Below is a small trained network, with its code and all its weights. Each question gives an input and a target symbol and asks what happens when units are switched off, that is, made to give their printed mean instead of their output.

import numpy as np


def w(rows, s, z=0):
    codes = np.array(rows[::2]) - 128.0
    scale = np.full(codes.shape[1], s)
    scale[-1] = z or s
    return codes * scale


def f(y):
    return np.maximum(y, 0)


def softmax(a):
    e = np.exp(a - a.max(-1, keepdims=True))
    return e / e.sum(-1, keepdims=True)


def log_softmax(a):
    a = a - a.max(-1, keepdims=True)
    return a - np.log(np.exp(a).sum(-1, keepdims=True))


def net(x, mask):
    ids = ['ΛΩαβγεηξτ'.index(c) for c in x.split()]
    T = len(ids)
    res = E[ids] + P[:T]
    r = res
    for j in range(2):
        rows = slice(4 * j, 4 * j + 4)
        q, k, v = (r @ M[0][rows].T for M in (Q, K, V))
        z = softmax(np.where(np.tri(T) > 0, q @ k.T / 4**0.5, -1e9)) @ v
        o = O[0][rows]
        res = res + np.where(mask[j], z, o[:, -1]) @ o[:, :-1]
    y = f(res @ A[0][:, :-1].T + A[0][:, -1])
    res = res + np.where(mask[2:14], y, B[0][:, -1]) @ B[0][:, :-1]
    return log_softmax(res[-1] @ U[:, :-1].T + U[:, -1])


Q, K, V, O, A, B = {}, {}, {}, {}, {}, {}
E = w([
[131,140,106,76,153],'Λ',
[89,110,58,70,163],'Ω',
[146,206,182,137,117],'α',
[84,136,34,182,119],'β',
[83,180,107,143,61],'γ',
[254,94,146,159,64],'ε',
[226,139,100,141,156],'η',
[168,178,77,29,33],'ξ',
[203,61,1,110,33],'τ',
],0.012)
P = w([
[66,4,207,128,135],'0',
[131,53,127,121,108],'1',
[97,166,103,148,146],'2',
[197,105,73,116,102],'3',
[153,251,48,151,122],'4',
[254,159,37,114,92],'5',
],0.0078)
Q[0] = w([
[136,173,13,99,72],'head 0',
[43,170,188,141,178],'head 0',
[115,118,113,75,58],'head 0',
[4,245,168,146,219],'head 0',
[132,95,187,199,154],'head 1',
[131,98,209,52,84],'head 1',
[71,21,172,124,104],'head 1',
[41,145,219,147,207],'head 1',
],0.025)
K[0] = w([
[156,122,65,50,184],'head 0',
[38,97,147,119,135],'head 0',
[147,128,114,96,94],'head 0',
[3,73,137,95,173],'head 0',
[109,124,143,68,155],'head 1',
[96,41,129,126,120],'head 1',
[86,77,209,111,117],'head 1',
[99,107,170,138,224],'head 1',
],0.031)
V[0] = w([
[157,143,126,141,251],'head 0',
[142,117,140,114,159],'head 0',
[57,148,95,82,110],'head 0',
[117,106,205,170,91],'head 0',
[112,60,45,190,131],'head 1',
[172,121,162,155,111],'head 1',
[138,133,123,9,79],'head 1',
[54,165,150,186,15],'head 1',
],0.015)
O[0] = w([
[24,96,99,160,56,58],'head 0',
[91,121,135,110,110,124],'head 0',
[214,158,240,228,77,121],'head 0',
[150,225,54,94,94,39],'head 0',
[169,100,35,240,175,254],'head 1',
[118,187,109,151,63,140],'head 1',
[179,222,239,91,215,189],'head 1',
[254,46,136,119,14,123],'head 1',
],0.0095,0.007)
A[0] = w([
[105,119,52,99,96,7],'neuron 0',
[1,83,101,140,71,100],'neuron 1',
[31,219,125,246,60,141],'neuron 2',
[44,126,140,4,106,85],'neuron 3',
[18,102,230,29,13,105],'neuron 4',
[59,101,131,136,138,109],'neuron 5',
[172,235,142,208,114,51],'neuron 6',
[37,71,207,226,107,120],'neuron 7',
[86,254,115,130,191,113],'neuron 8',
[150,109,192,29,180,2],'neuron 9',
[64,154,180,47,50,85],'neuron 10',
[124,178,84,85,67,162],'neuron 11',
],0.0075,0.0065)
B[0] = w([
[95,223,177,94,93,180],'neuron 0',
[140,26,171,97,173,184],'neuron 1',
[163,103,101,70,160,184],'neuron 2',
[232,137,118,174,121,166],'neuron 3',
[147,119,194,65,220,165],'neuron 4',
[105,68,167,106,130,172],'neuron 5',
[101,113,79,68,131,206],'neuron 6',
[59,240,121,170,117,255],'neuron 7',
[144,80,138,112,57,251],'neuron 8',
[132,204,55,248,75,184],'neuron 9',
[137,134,190,102,181,151],'neuron 10',
[38,146,128,143,121,211],'neuron 11',
],0.013,0.0059)
U = w([
[125,139,179,127,131,78],'Λ',
[46,159,196,192,187,203],'Ω',
[146,142,209,75,153,125],'α',
[103,64,82,208,95,59],'β',
[180,69,200,109,41,154],'γ',
[97,174,59,39,118,236],'ε',
[89,48,134,64,138,165],'η',
[179,192,149,130,129,2],'ξ',
[191,132,83,100,252,26],'τ',
],0.0041,0.0036)

Each question gives the input, a string of symbols that net reads in full, and the target symbol t.
The units are the heads (4 rows each of Q, K, V and O) and the neurons (one row each of A and B). Each row of codes is followed by its name. A weight is (code - 128) times the scale printed after its matrix; where a second scale follows, it is the last column's (O, A, B and U).
mask holds one flag per unit, heads first, then neurons. A switched-off unit (its flag False) gives its mean, the last column of its rows in O or B, instead of its output. The means were averaged over made-up inputs and are rounded, as every weight is.
A unit's drop is (log p(t) with every unit on - log p(t) with that unit switched off) / (log p(t) with every unit on - log p(t) with every unit switched off).
The circuit of an input: a set's keep is (log p(t) with only the set's units on - log p(t) with every unit switched off) / (log p(t) with every unit on - log p(t) with every unit switched off). Starting from the 12 units with the biggest drops (on a tie, the unit counted first), units are removed one at a time, each time the one whose removal leaves the highest keep (on an exact tie, the one counted first), for as long as the keep stays at least 0.8.
units of the circuit, in order: the units of the circuit, biggest drop first
unit that matters most: the unit with the biggest drop
top k neurons: the k neurons with the biggest drops, biggest first
heads that matter: for each layer, one digit per head in row order, 1 if its drop is at least 0.15 and else 0, layers parted by /
input α Ω ξ τ γ α, target τ: unit that matters most => head 0
input τ Ω Ω Ω η Ω, target η: top 2 neurons => neuron 1; neuron 5
input Λ ε ξ Ω, target ξ: units of the circuit, in order => head 1; neuron 9; head 0
input Ω Ω α Ω, target α: top 2 neurons => neuron 4; neuron 10
input α Ω γ Ω, target γ: heads that matter => 01
input τ β ε α Ω, target Ω: heads that matter => 10
input ε β τ Ω, target τ: heads that matter => 11
input ε τ γ Ω ε β, target ε: units of the circuit, in order => head 0; head 1
input ε η β β, target η: heads that matter => 10
input ε Ω ε Λ, target ε: heads that matter => 11
input Ω β Ω Ω, target β: heads that matter => 11
input Ω η Ω Ω, target η: heads that matter => 11
input β β γ ε α, target α: units of the circuit, in order => head 1; neuron 4
input γ Ω τ ε Ω β, target ε: units of the circuit, in order => head 0
input β Ω Ω τ Ω ε, target τ: heads that matter => 01
input Ω τ η τ, target τ: units of the circuit, in order => head 1; head 0
input Ω ε ε, target ε: heads that matter => 11
input Ω Λ ε ε ξ Λ, target ξ: heads that matter => 01
input ε Ω ε Ω, target ε: top 2 neurons => neuron 0; neuron 11
input α Ω Ω η τ ε, target τ: heads that matter => 11
input ε ξ Ω ε, target ξ: heads that matter => 01
input β Ω β Ω γ β, target γ: units of the circuit, in order => head 1
input ε Λ η γ, target η: units of the circuit, in order => head 0; neuron 1
input Ω γ Ω, target γ: units of the circuit, in order => head 1; head 0
input ξ ε Ω γ, target ε: heads that matter => 10
